The symbols move the states like this.
J558 p J945
J558 x J140
J558 o J891
J558 z J665
J558 a J973
J558 e J194
J665 p J973
J665 x J69
J665 o J160
J665 z J583
J665 a J430
J665 e J945
J166 p J485
J166 x J246
J166 o J783
J166 z J207
J166 a J637
J166 e J225
J768 p J513
J768 x J445
J768 o J103
J768 z J447
J768 a J516
J768 e J207
J152 p J560
J152 x J157
J152 o J146
J152 z J550
J152 a J614
J152 e J583
J690 p J316
J690 x J58
J690 o J53
J690 z J548
J690 a J166
J690 e J550
J891 p J665
J891 x J348
J891 o J140
J891 z J160
J891 a J583
J891 e J558
J485 p J445
J485 x J768
J485 o J207
J485 z J637
J485 a J845
J485 e J711
J836 p J253
J836 x J910
J836 o J422
J836 z J66
J836 a J546
J836 e J71
J864 p J95
J864 x J439
J864 o J268
J864 z J820
J864 a J99
J864 e J867
J62 p J867
J62 x J478
J62 o J546
J62 z J864
J62 a J95
J62 e J285
J816 p J478
J816 x J62
J816 o J285
J816 z J979
J816 a J439
J816 e J66
J207 p J637
J207 x J103
J207 o J768
J207 z J513
J207 a J914
J207 e J485
J253 p J62
J253 x J816
J253 o J66
J253 z J546
J253 a J864
J253 e J229
J945 p J512
J945 x J160
J945 o J665
J945 z J973
J945 a J157
J945 e J348
J886 p J858
J886 x J923
J886 o J815
J886 z J517
J886 a J420
J886 e J820
J439 p J886
J439 x J95
J439 o J912
J439 z J815
J439 a J517
J439 e J268
J471 p J194
J471 x J932
J471 o J182
J471 z J558
J471 a J945
J471 e J420
J478 p J268
J478 x J867
J478 o J979
J478 z J439
J478 a J886
J478 e J546
J182 p J558
J182 x J483
J182 o J932
J182 z J891
J182 a J665
J182 e J471
J316 p J225
J316 x J382
J316 o J548
J316 z J166
J316 a J485
J316 e J614
J52 p J71
J52 x J67
J52 o J374
J52 z J836
J52 a J253
J52 e J81
J67 p J422
J67 x J71
J67 o J213
J67 z J910
J67 a J816
J67 e J374
J69 p J152
J69 x J973
J69 o J512
J69 z J146
J69 a J550
J69 e J160
J783 p J207
J783 x J711
J783 o J246
J783 z J768
J783 a J513
J783 e J166
J979 p J439
J979 x J864
J979 o J867
J979 z J912
J979 a J815
J979 e J478
J160 p J583
J160 x J512
J160 o J69
J160 z J152
J160 a J560
J160 e J665
J637 p J845
J637 x J447
J637 o J513
J637 z J914
J637 a J374
J637 e J445
J430 p J53
J430 x J550
J430 o J560
J430 z J58
J430 a J382
J430 e J157
J246 p J768
J246 x J485
J246 o J711
J246 z J103
J246 a J447
J246 e J783
J512 p J146
J512 x J583
J512 o J973
J512 z J157
J512 a J690
J512 e J69
J314 p J246
J314 x J166
J314 o J225
J314 z J711
J314 a J103
J314 e J382
J157 p J690
J157 x J560
J157 o J430
J157 z J53
J157 a J548
J157 e J146
J348 p J69
J348 x J665
J348 o J945
J348 z J512
J348 a J146
J348 e J140
J99 p J657
J99 x J517
J99 o J858
J99 z J586
J99 a J932
J99 e J923
J140 p J160
J140 x J945
J140 o J348
J140 z J69
J140 a J152
J140 e J891
J517 p J420
J517 x J657
J517 o J748
J517 z J471
J517 a J194
J517 e J858
J910 p J816
J910 x J253
J910 o J229
J910 z J285
J910 a J979
J910 e J422
J912 p J815
J912 x J820
J912 o J95
J912 z J923
J912 a J748
J912 e J439
J748 p J471
J748 x J586
J748 o J657
J748 z J182
J748 a J558
J748 e J517
J58 p J382
J58 x J316
J58 o J614
J58 z J314
J58 a J246
J58 e J53
J657 p J182
J657 x J420
J657 o J586
J657 z J932
J657 a J891
J657 e J748
J382 p J783
J382 x J225
J382 o J314
J382 z J246
J382 a J768
J382 e J548
J186 p J81
J186 x J914
J186 o J845
J186 z J52
J186 a J71
J186 e J447
J583 p J430
J583 x J146
J583 o J152
J583 z J560
J583 a J58
J583 e J973
J81 p J213
J81 x J374
J81 o J52
J81 z J71
J81 a J229
J81 e J516
J586 p J932
J586 x J471
J586 o J420
J586 z J483
J586 a J140
J586 e J657
J923 p J748
J923 x J858
J923 o J99
J923 z J657
J923 a J182
J923 e J815
J420 p J483
J420 x J182
J420 o J471
J420 z J194
J420 a J348
J420 e J586
J550 p J614
J550 x J53
J550 o J690
J550 z J316
J550 a J225
J550 e J560
J225 p J711
J225 x J783
J225 o J166
J225 z J485
J225 a J445
J225 e J314
J867 p J912
J867 x J268
J867 o J864
J867 z J95
J867 a J923
J867 e J979
J711 p J103
J711 x J207
J711 o J485
J711 z J445
J711 a J186
J711 e J246
J229 p J285
J229 x J66
J229 o J253
J229 z J62
J229 a J867
J229 e J910
J513 p J914
J513 x J186
J513 o J447
J513 z J516
J513 a J67
J513 e J637
J445 p J186
J445 x J513
J445 o J637
J445 z J845
J445 a J52
J445 e J103
J194 p J348
J194 x J891
J194 o J558
J194 z J945
J194 a J512
J194 e J483
J285 p J979
J285 x J546
J285 o J62
J285 z J867
J285 a J912
J285 e J816
J516 p J67
J516 x J52
J516 o J81
J516 z J213
J516 a J910
J516 e J914
J422 p J66
J422 x J229
J422 o J910
J422 z J816
J422 a J478
J422 e J836
J815 p J517
J815 x J99
J815 o J923
J815 z J748
J815 a J471
J815 e J886
J973 p J157
J973 x J152
J973 o J583
J973 z J430
J973 a J53
J973 e J512
J548 p J166
J548 x J314
J548 o J382
J548 z J783
J548 a J207
J548 e J316
J858 p J586
J858 x J748
J858 o J517
J858 z J420
J858 a J483
J858 e J99
J914 p J374
J914 x J81
J914 o J516
J914 z J67
J914 a J422
J914 e J845
J66 p J546
J66 x J285
J66 o J816
J66 z J478
J66 a J268
J66 e J253
J820 p J99
J820 x J815
J820 o J886
J820 z J858
J820 a J586
J820 e J95
J268 p J820
J268 x J912
J268 o J439
J268 z J886
J268 a J858
J268 e J864
J103 p J447
J103 x J637
J103 o J445
J103 z J186
J103 a J81
J103 e J768
J614 p J314
J614 x J548
J614 o J316
J614 z J225
J614 a J711
J614 e J58
J447 p J516
J447 x J845
J447 o J186
J447 z J81
J447 a J213
J447 e J513
J483 p J140
J483 x J558
J483 o J194
J483 z J348
J483 a J69
J483 e J932
J71 p J229
J71 x J422
J71 o J836
J71 z J253
J71 a J62
J71 e J213
J845 p J52
J845 x J516
J845 o J914
J845 z J374
J845 a J836
J845 e J186
J374 p J836
J374 x J213
J374 o J67
J374 z J422
J374 a J66
J374 e J52
J932 p J891
J932 x J194
J932 o J483
J932 z J140
J932 a J160
J932 e J182
J546 p J864
J546 x J979
J546 o J478
J546 z J268
J546 a J820
J546 e J62
J95 p J923
J95 x J886
J95 o J820
J95 z J99
J95 a J657
J95 e J912
J146 p J550
J146 x J430
J146 o J157
J146 z J690
J146 a J316
J146 e J152
J53 p J548
J53 x J614
J53 o J58
J53 z J382
J53 a J783
J53 e J690
J213 p J910
J213 x J836
J213 o J71
J213 z J229
J213 a J285
J213 e J67
J560 p J58
J560 x J690
J560 o J550
J560 z J614
J560 a J314
J560 e J430

The rows follow the links: the fewer symbols apart two states are, the more alike their rows tend to be.

Here are some states, each with a row of numbers. One shown again gets a slightly different row.
J637	[ -19  -65  -20  -40   -5   27  -26  -84   27   57   -7   41  -11   -6   -5   28   -8   16   40   17  -35  -49  -37   28   68   34   10  -34  -27    7   19  -13   31   54   40  -51   43  -35 -106   -1    5]
J430	[-17  37  -2  -5 -31   1 -57   1  23 -21  35  12   7 -65 -61 -10  16  70  16   1 -40  -3 -89 -13 -47 -74 -78  15 -40  27  24  62 -34  34  65  26 -30  48 -14  29  19]
J246	[ 18 -57  77  18 -53  33  -6 -14  44 -10  -9   3  26 -24 -70  65 -16 -37  73  58 -40   1 -12 -26  10 -14 -67 -20  -9 -39   4  20 -15  25  49 -11 -20  64   7  66 -47]
J52	[ 26 -82  64  20 -35  11  61 -41  56  63 -16  -5 -11   8  17  35   2 -37  34   0  46 -32  69 -59  58  38  -5 -31  16 -39 -60 -13  14 -44  16   8  -5  13  42  31 -14]
J657	[ 35  88 -54  21  38 -34 -22  90 -34 -20  67 -43  68  53   3 -75   0  26 -48 -10   9 -12 -33   5 -17 -10  49  36  -2  17   7  -5  16   2 -19  16  61 -15  33 -31 -10]
J979	[ 38  -4  -5  10  21 -28  45  27   7  63  31 -22  15  38  68 -45  19  30 -37 -55  77 -46  27 -53  48  18  73  -8  24   5 -63  -8  27 -49  11  43  59 -30  59 -21  30]
J816	[ 66 -67 -68  31  38 -57 -12  11  25   6 -15  11 -55  71 -10 -11 -32 -22  -1 -55  57 -38 -34  11  65  27  58 -37   3   7  -3 -43  75  -1 -28  36  28  18 -34  31  40]
J914	[  0 -83   1  -5 -21  42  -2 -88  58  65 -33  -5 -32  -9 -17  16  15 -31  26 -21  58 -52  26 -46  57  30  -9 -72   2 -33 -44 -12  67 -13 -19   5 -44   7 -11  12  24]
J445	[-15 -59  -8 -43 -11  14 -15 -70  35  53   7  48   1   2  -1  37 -11  23  46  27 -54 -38 -44  33  66  37  -3 -25 -27  17  23 -13  18  60  58 -53  58 -30 -99  17  -6]
J253	[ 61 -68 -62  11  43 -64 -20  22  15  -7 -47  46 -53  58   4  30 -47 -37  15 -24  22  -5 -20  38  64  42  74 -44   3  -1  31 -49  42  25 -26  11  49  10 -57  16  14]
J348	[-71  67   0  25 -20  10  25   7 -38 -42  12 -59 -40  -8  18 -48  10   4 -48  22 -21  54  29  40 -95  -2 -63  85   1  43   8 -12 -37 -56 -26  -6 -64 -19  23  13  -9]
J194	[-44  66 -18  -6  19 -26  -5  16 -32 -36 -20   7 -55 -55  20 -32  33  55 -56 -57  21  42  -4  -2 -75 -76 -14  18   6  36   9  52 -46 -31  -6  48 -61   9  30 -31  65]
J81	[ 18 -88  43  19 -35  28  42 -66  52  57 -21 -11 -20  -5   2  23  14 -34  26 -12  60 -44  54 -64  65  26 -12 -46  15 -51 -66 -15  39 -37   6   7 -32  12  40  32   4]
J422	[ 51 -76  14 -10  27 -46  28  15  -8   9 -55  63 -13  45  53  89 -36 -43  25  15 -15  29  31  31  66  53  70 -25  23 -20  23 -39  -5  18   8 -21  70 -10 -34  -8 -20]
J583	[  6  88  -2 -10   7  35 -71  46 -30 -59  20  -5  81 -33 -91  -7   6  -7  18  31 -47  16 -41   2 -68 -49 -26  -8 -26 -20  35  40 -12  63 -21 -11 -22  44  12 -13 -34]
J166	[  4 -33  66   9 -49  65 -22 -40  33  -8 -26  -2  34 -43 -83  56   4 -60  58  48 -15   1  12 -30 -12  -9 -71 -34  -5 -58  -8  17   0  22 -10 -27 -72  55  13  26 -42]

Each walk starts at a row. The symbols on each line, taken left to right, move it on to the next state.
Answer with the state's row; about right is enough.
start [ 31 105 -51  -7  50 -31 -28  86 -38 -16  63 -31  82  26   1 -73   9  39 -49 -28  10 -15 -30  -2 -26 -26  54  24  -4  12  -4  18   3  14 -13  19  58  -7  38 -46  -1]
z p z z e a p a
[ -8 -56  13 -29 -29   6  -5 -55  41  44  20  40  11   3  -2  40 -18  34  59  45 -75 -24 -53  31  56  27 -21 -11 -24  14  27  -9  -1  50  88 -42  68 -13 -83  36 -19]
p x x a p o
[ 59 -58 -69  41  19 -50  -4  15  36  24   2 -10 -44  71  -7 -35 -29  -9  -9 -55  72 -44 -32  -9  57  32  54 -31  12  12 -24 -40  74 -12 -24  43  39  13 -17  36  42]
start [ 17 108 -46 -20  50 -26 -36  73 -44 -13  47 -18  77   7   5 -53  17  50 -47 -37  17 -16 -31 -17 -27 -38  59   6 -11  11   1  38 -10  21 -10  20  41 -14  42 -67  15]
e a z o o z a a
[  2 -58  34 -15 -35   5  -4 -32  44  39  23  35  14  -5 -10  49 -20  32  62  53 -69 -23 -50  24  47  21 -35  -2 -26   4  25  -2 -15  43 100 -35  68  -4 -56  42 -33]
x p p p e o
[ 33 -72  76   5 -10 -23  66   4  24  40 -26  24  13  20  65  68 -17 -31  41  28  -2   1  75 -21  71  58  32  -9  24 -31 -26 -22 -18 -22  44 -12  54  -7  29  13 -34]
start [-70  64  -4  28 -19   2  31  11 -31 -46   2 -39 -57 -28  21 -45  14  15 -47   0  -9  51  15  35 -87 -25 -68  78   5  47   4   2 -39 -61 -10  16 -76 -18  29  13  15]
o a p e z z x
[ 17 -47  76  18 -54  46 -16 -25  36  -7 -19   2  28 -33 -80  58  -1 -55  72  51 -27   0   8 -30  -2  -9 -70 -29  -7 -45  -3  20  -6  25  15 -21 -44  68  17  54 -43]
e o e z p a
[ 27 -89  72  19 -35   1  72 -25  46  58 -12   2  -1  11  43  49   1 -28  33  10  33 -26  69 -47  67  48   2 -24  29 -39 -53 -20   3 -44  31   6  13   8  47  31 -19]
start [ 39 -71  42  -6   8 -42  49   6  -4  11 -44  46   4  35  66  86 -39 -43  30  30 -16  29  52  14  71  56  64 -13  28 -29  14 -42 -19   9  20 -20  69 -15 -17  -8 -28]
e e e o e
[ 35 -85  83  19 -26  -8  76 -15  35  50 -19  13  12  18  58  56  -9 -24  31  21  10  -1  78 -31  70  40  20 -15  27 -35 -42 -19 -17 -35  33  -4  32  -4  35  21 -27]
z e p e o z
[ 45 -18 -29  23  22 -42  38  21  22  54  39 -28  13  52  48 -52   9  25 -36 -60  76 -57   9 -42  58  23  62 -10  16   1 -65 -19  46 -48   2  48  55 -20  38   2  29]
start [ 13  78   1  -9  -3  18 -77  34 -13 -50  16   5  59 -40 -89  -2   8   5  19  15 -37   6 -51  -9 -60 -65 -34  -9 -28 -12  33  55 -23  70   7   3 -28  53  12  -6 -16]
p x p o a o p o x
[  -5  -82  -15  -23  -13   51  -17 -102   48   70  -37   14  -35  -14  -22   11   10  -23   18  -18   51  -67    9  -29   71   27    2  -70  -10  -26  -32  -13   70    9  -20  -12  -37   -1  -42   -1   33]
e z a p z p p p
[ 40  72 -60  29  27 -36  -5 101 -31 -27  69 -56  51  64  -5 -77 -11  16 -42 -14  20  -5 -30  15 -22   8  38  50   1  16   0 -19  13  -9 -22  17  55 -10  34  -5 -20]
start [  4  95 -35 -37  48 -29 -37  49 -44 -28   5   6  27 -37  20 -45  33  61 -51 -58  19   9 -26 -28 -45 -74  42  -2  -6  13   7  61 -25  11  -8  41   3   7  36 -69  59]
e a e e p x x x
[  9  57   2 -11  -9   8 -82  27   3 -47  27  12  48 -48 -88   5   7  29  27  13 -46   4 -76 -11 -53 -77 -56 -13 -34   0  28  62 -27  61  24  11 -23  64   5   7 -10]
z p p z o e
[ 20 -63  60  12 -53   9   6 -13  49  18  21  28  25 -11 -41  62 -31   9  81  60 -66 -10 -37  -4  31   5 -55 -10 -15 -13  13   7 -32  26  93 -12  31  42 -11  73 -42]
start [-10 -15  58 -10 -40  85 -27 -56  25  -9 -32  -8  27 -54 -72  46   3 -66  44  47 -14   1  26 -29 -15   1 -62 -33  -8 -59  -4  21   4  27 -36 -37 -81  30  10  13 -47]
e e o a z z p
[ 37 -70  59  -7 -11 -32  62  13  10  30 -30  41  14  27  61  83 -24 -34  39  30 -18  19  58  -1  75  55  47  -8  26 -30 -10 -28 -30  -2  38 -19  65  -8   8   4 -32]
z e p e o z
[ 18   0   1  -7  29 -39  56  22   1  50  26 -11  21  28  90 -29  25  30 -43 -55  72 -29  49 -52  44  21  73  -5  26  -3 -63  -5   8 -52  11  25  51 -36  53 -42  30]
start [ -23  -70  -37  -44    5   45  -35 -106   38   63  -18   35  -27   -2  -20   17   14    1   23   -6   10  -61  -21    5   59   35   17  -59  -23   -8   -5  -11   67   35   -5  -38   -1  -26  -81  -11   24]
o o z z z x
[ 57 -49 -55  38  21 -46   9  18  30  38  24 -23 -33  69   6 -43  -9  11 -22 -57  72 -53 -23 -26  57  19  56 -21  13   6 -46 -40  70 -28  -2  47  42   6   8  28  38]
x e a p x
[ 40  57 -59  54  33 -39   4  98 -26 -38  57 -64  23  80  -8 -68 -35  -4 -42  -7  16   2 -26  29 -18  12  33  57   5  27   3 -38  16 -22 -31  23  44  -5  30  20 -15]
start [  8  93   3 -16   4  37 -65  42 -43 -64  24 -20  89 -20 -79 -11  -1 -26   5  45 -39  22 -29  15 -68 -32 -18   8 -25 -22  31  32 -17  61 -32 -25 -22  25  18 -23 -59]
a p o x z x p
[ -22  -58  -27  -50   -6   36  -33 -101   32   55  -14   39  -18   -2  -14   23    4   14   32    6  -13  -56  -35   12   69   38   13  -61  -25    7   15  -13   49   52   13  -53   25  -38 -101   -7   24]
e o p e z a
[ 60 -65 -68  28  34 -54 -23  17  22  -5 -33  30 -58  69  -5  10 -47 -37   6 -37  44 -21 -27  19  53  38  66 -36  11   0  21 -45  64  22 -30  26  40  15 -45  21  28]
start [-64  54 -10   4   6 -22   1  13 -20 -44 -14 -10 -61 -49  25 -41  23  41 -50 -43   9  47   4  12 -84 -64 -40  40  11  41  13  33 -46 -46  -7  44 -75   5  30 -15  55]
p o a x x o p o
[-35  -4  43 -26 -32  98 -27 -78   4   0 -37 -15  37 -51 -65  33   6 -64  38  53 -18  -6  31 -12 -26  -1 -50 -28  -8 -49  -3  15  11  27 -44 -52 -87  11  -1  -8 -39]
x e e z o e a
[ -15  -79  -25  -30   -6   48  -30 -108   37   61  -28   17  -30   -4  -26   13   14  -18   18  -16   30  -67   -5  -16   63   33    2  -64   -9  -12  -13  -10   73   28  -20  -23  -19  -17  -66   -5   35]
